Below are the code and all the weights of a small trained network. Each question names an input and a target symbol and asks about switching units off, where a switched-off unit gives its printed mean instead of its output.

import numpy as np


def w(rows, s, z=0):
    codes = np.array(rows[::2]) - 128.0
    scale = np.full(codes.shape[1], s)
    scale[-1] = z or s
    return codes * scale


def f(y):
    return np.maximum(y, 0)


def softmax(a):
    e = np.exp(a - a.max(-1, keepdims=True))
    return e / e.sum(-1, keepdims=True)


def log_softmax(a):
    a = a - a.max(-1, keepdims=True)
    return a - np.log(np.exp(a).sum(-1, keepdims=True))


def net(x, mask):
    ids = ['αβγεζηπτ'.index(c) for c in x.split()]
    T = len(ids)
    res = E[ids] + P[:T]
    r = res
    for j in range(2):
        rows = slice(4 * j, 4 * j + 4)
        q, k, v = (r @ M[0][rows].T for M in (Q, K, V))
        z = softmax(np.where(np.tri(T) > 0, q @ k.T / 4**0.5, -1e9)) @ v
        o = O[0][rows]
        res = res + np.where(mask[j], z, o[:, -1]) @ o[:, :-1]
    y = f(res @ A[0][:, :-1].T + A[0][:, -1])
    res = res + np.where(mask[2:18], y, B[0][:, -1]) @ B[0][:, :-1]
    return log_softmax(res[-1] @ U[:, :-1].T + U[:, -1])


Q, K, V, O, A, B = {}, {}, {}, {}, {}, {}
E = w([
[183,123,111],'α',
[222,130,28],'β',
[141,130,234],'γ',
[179,72,206],'ε',
[14,67,34],'ζ',
[186,120,95],'η',
[184,122,109],'π',
[142,129,255],'τ',
],0.012)
P = w([
[82,254,150],'0',
[119,157,151],'1',
[136,131,142],'2',
[139,115,135],'3',
[144,97,123],'4',
[149,88,122],'5',
[148,78,121],'6',
[154,74,120],'7',
[147,65,117],'8',
[153,66,121],'9',
[146,58,124],'10',
],0.0087)
Q[0] = w([
[106,143,68],'h0',
[107,99,165],'h0',
[90,151,112],'h0',
[165,167,127],'h0',
[82,167,163],'h1',
[75,200,89],'h1',
[97,97,66],'h1',
[213,2,121],'h1',
],0.0091)
K[0] = w([
[242,88,182],'h0',
[30,74,129],'h0',
[148,104,196],'h0',
[144,194,117],'h0',
[146,126,203],'h1',
[255,183,137],'h1',
[173,63,73],'h1',
[63,66,44],'h1',
],0.0065)
V[0] = w([
[99,90,97],'h0',
[151,254,243],'h0',
[173,43,93],'h0',
[164,123,208],'h0',
[206,147,78],'h1',
[8,119,166],'h1',
[32,120,89],'h1',
[90,122,64],'h1',
],0.0095)
O[0] = w([
[85,144,100,91],'h0',
[170,148,205,140],'h0',
[129,77,78,193],'h0',
[139,108,165,149],'h0',
[252,188,100,233],'h1',
[45,101,130,2],'h1',
[64,127,90,98],'h1',
[109,145,96,167],'h1',
],0.011,0.0027)
A[0] = w([
[85,55,158,199],'n0',
[86,87,195,106],'n1',
[136,167,238,254],'n2',
[178,207,122,106],'n3',
[93,159,118,94],'n4',
[196,206,119,80],'n5',
[30,84,80,75],'n6',
[48,191,155,71],'n7',
[115,49,177,62],'n8',
[88,58,177,154],'n9',
[2,91,70,81],'n10',
[91,153,70,150],'n11',
[143,109,83,51],'n12',
[193,99,161,99],'n13',
[78,100,36,114],'n14',
[177,203,122,102],'n15',
],0.0082,0.0064)
B[0] = w([
[71,75,95,185],'n0',
[152,124,104,154],'n1',
[86,150,101,254],'n2',
[72,105,174,214],'n3',
[112,104,114,133],'n4',
[87,98,165,231],'n5',
[193,103,196,183],'n6',
[109,117,100,139],'n7',
[255,108,87,144],'n8',
[120,94,90,167],'n9',
[174,108,174,196],'n10',
[138,198,139,172],'n11',
[178,64,90,148],'n12',
[198,122,152,228],'n13',
[200,184,154,203],'n14',
[91,113,155,209],'n15',
],0.0094,0.0083)
U = w([
[43,86,71,241],'α',
[140,157,227,165],'β',
[108,162,112,11],'γ',
[174,112,153,94],'ε',
[102,153,118,2],'ζ',
[142,222,2,219],'η',
[56,98,68,229],'π',
[157,30,86,48],'τ',
],0.0096,0.0056)

Each question gives the input, a string of symbols that net reads in full, and the target symbol t.
The units are the heads (4 rows each of Q, K, V and O) and the neurons (one row each of A and B). Each row of codes is followed by its name. A weight is (code - 128) times the scale printed after its matrix; where a second scale follows, it is the last column's (O, A, B and U).
mask holds one flag per unit, heads first, then neurons. A switched-off unit (its flag False) gives its mean, the last column of its rows in O or B, instead of its output. The means were averaged over made-up inputs and are rounded, as every weight is.
A unit's drop is (log p(t) with every unit on - log p(t) with that unit switched off) / (log p(t) with every unit on - log p(t) with every unit switched off).
The circuit of an input: a set's keep is (log p(t) with only the set's units on - log p(t) with every unit switched off) / (log p(t) with every unit on - log p(t) with every unit switched off). Starting from the 12 units with the biggest drops (on a tie, the unit counted first), units are removed one at a time, each time the one whose removal leaves the highest keep (on an exact tie, the one counted first), for as long as the keep stays at least 0.8.
units of the circuit, in order: the units of the circuit, biggest drop first
top k neurons: the k neurons with the biggest drops, biggest first
heads that matter: for each layer, one digit per head in row order, 1 if its drop is at least 0.15 and else 0, layers parted by /
drop of u: that unit's drop, to one decimal
input ζ τ τ α η β τ, target α: units of the circuit, in order	h1, n0
input α α ε ζ β η, target η: top 2 neurons	n5, n3
input η η α ζ η β π α π η α, target η: heads that matter	10
input τ ζ α, target α: units of the circuit, in order	h1
input ζ α ζ, target β: heads that matter	11
input β β ζ τ η ε, target τ: heads that matter	01
input η η ζ ζ, target ε: units of the circuit, in order	n6, n10, n14, h0
input η π β, target β: heads that matter	01
input τ ε β, target β: units of the circuit, in order	h0, h1, n3
input ε ε γ τ α τ α γ α γ, target τ: heads that matter	01
input ζ γ γ η τ η τ π, target α: top 2 neurons	n13, n0
input τ ε τ ε ε ζ, target τ: drop of h1	1.0
input β γ ε ζ β ε β γ ζ γ, target τ: drop of n10	0.2
input ζ ε τ π, target α: drop of h1	0.7
